Here is a tiny trained network, its code and every weight. The questions are about switching its units off for an input and a class, where a switched-off unit gives its printed mean instead of its output.

import numpy as np


def w(rows, s, z=0):
    codes = np.array(rows[::2]) - 128.0
    scale = np.full(codes.shape[1], s)
    scale[-1] = z or s
    return codes * scale


def f(y):
    return np.maximum(y, 0)


def log_softmax(a):
    a = a - a.max(-1, keepdims=True)
    return a - np.log(np.exp(a).sum(-1, keepdims=True))


def net(x, mask):
    res = np.array(x, float).reshape(1, 5) / 4 @ E
    y = f(res @ A[0][:, :-1].T + A[0][:, -1])
    res = res + np.where(mask, y, B[0][:, -1]) @ B[0][:, :-1]
    return log_softmax(res[-1] @ U[:, :-1].T + U[:, -1])


A, B = {}, {}
E = w([
[70,141,173,132,137,148,125,55,97,203,57],'x0',
[107,115,83,179,149,150,62,57,186,220,125],'x1',
[30,163,202,117,184,190,164,161,111,77,9],'x2',
[174,174,73,124,130,70,213,89,248,89,120],'x3',
[163,147,66,57,111,119,79,37,118,102,93],'x4',
],0.012)
A[0] = w([
[77,89,190,187,110,207,70,122,97,241,166,184],'N1',
[142,112,110,78,122,170,77,35,127,230,134,253],'N2',
[159,198,138,143,123,134,196,177,154,94,86,144],'N3',
[176,165,107,95,126,131,108,47,125,124,117,99],'N4',
[221,21,110,151,128,92,100,116,155,149,201,128],'N5',
[228,85,4,182,114,138,175,166,147,165,247,190],'N6',
[117,95,183,149,147,209,142,254,76,92,82,202],'N7',
[169,117,50,127,130,109,234,147,188,86,128,182],'N8',
],0.0094,0.004)
B[0] = w([
[125,92,77,192,185,132,110,177,64,112,125,253],'N1',
[145,88,8,134,140,128,96,79,93,77,104,229],'N2',
[127,82,128,103,149,88,222,132,153,116,112,178],'N3',
[180,130,111,110,111,150,105,77,145,113,80,175],'N4',
[152,159,113,136,54,159,62,190,171,152,157,203],'N5',
[147,168,168,142,100,105,92,157,117,120,185,231],'N6',
[62,167,144,55,115,218,154,195,111,104,111,235],'N7',
[102,196,98,101,141,101,179,83,208,155,169,202],'N8',
],0.012,0.021)
U = w([
[111,43,92,183,162,135,107,126,97,160,104,36],'0',
[131,151,113,101,132,60,192,85,200,135,133,131],'1',
[64,114,196,86,120,196,154,155,109,122,76,251],'2',
[177,148,121,143,32,104,73,154,162,145,187,67],'3',
[197,84,84,102,78,127,89,5,144,127,76,138],'4',
],0.011,0.0025)

Each question gives the input, the list of numbers given to net, and the class t.
The units are the neurons (one row each of A and B). Each row of codes is followed by its name. A weight is (code - 128) times the scale printed after its matrix; where a second scale follows, it is the last column's (A, B and U).
mask holds one flag per neuron, in row order. A switched-off neuron (its flag False) gives its mean, the last column of its row in B, instead of its output. The means were averaged over made-up inputs and are rounded, as every weight is.
A unit's drop is (log p(t) with every unit on - log p(t) with that unit switched off) / (log p(t) with every unit on - log p(t) with every unit switched off).
The circuit of an input: a set's keep is (log p(t) with only the set's units on - log p(t) with every unit switched off) / (log p(t) with every unit on - log p(t) with every unit switched off). Starting from all 8 units, units are removed one at a time, each time the one whose removal leaves the highest keep (on an exact tie, the one counted first), for as long as the keep stays at least 0.8.
circuit, biggest first: the units of the circuit, biggest drop first
k most important neurons: the k neurons with the biggest drops, biggest first
drop when u is switched off: that unit's drop, to one decimal
input [5,-8,4,7,-5], class 1: circuit, biggest first => [N8]
input [-6,6,-1,7,6], class 3: 2 most important neurons => [N6 N5]
input [0,-8,2,3,1], class 1: 3 most important neurons => [N8 N3 N1]
input [1,-7,-4,0,7], class 4: 2 most important neurons => [N4 N7]
input [6,-2,6,7,5], class 1: 2 most important neurons => [N2 N3]
input [-5,-6,-4,7,-8], class 1: 2 most important neurons => [N8 N3]
input [2,-3,-6,-8,-3], class 0: 2 most important neurons => [N1 N8]
input [-3,-7,-1,-2,8], class 4: 4 most important neurons => [N7 N6 N5 N4]
input [3,0,-3,2,1], class 4: circuit, biggest first => [N7 N2]
input [5,-1,2,5,-1], class 1: drop when N7 is switched off => 0.3
input [-4,-6,-3,5,5], class 1: drop when N8 is switched off => 2.9
input [4,-2,-1,-6,0], class 0: drop when N1 is switched off => 1.8
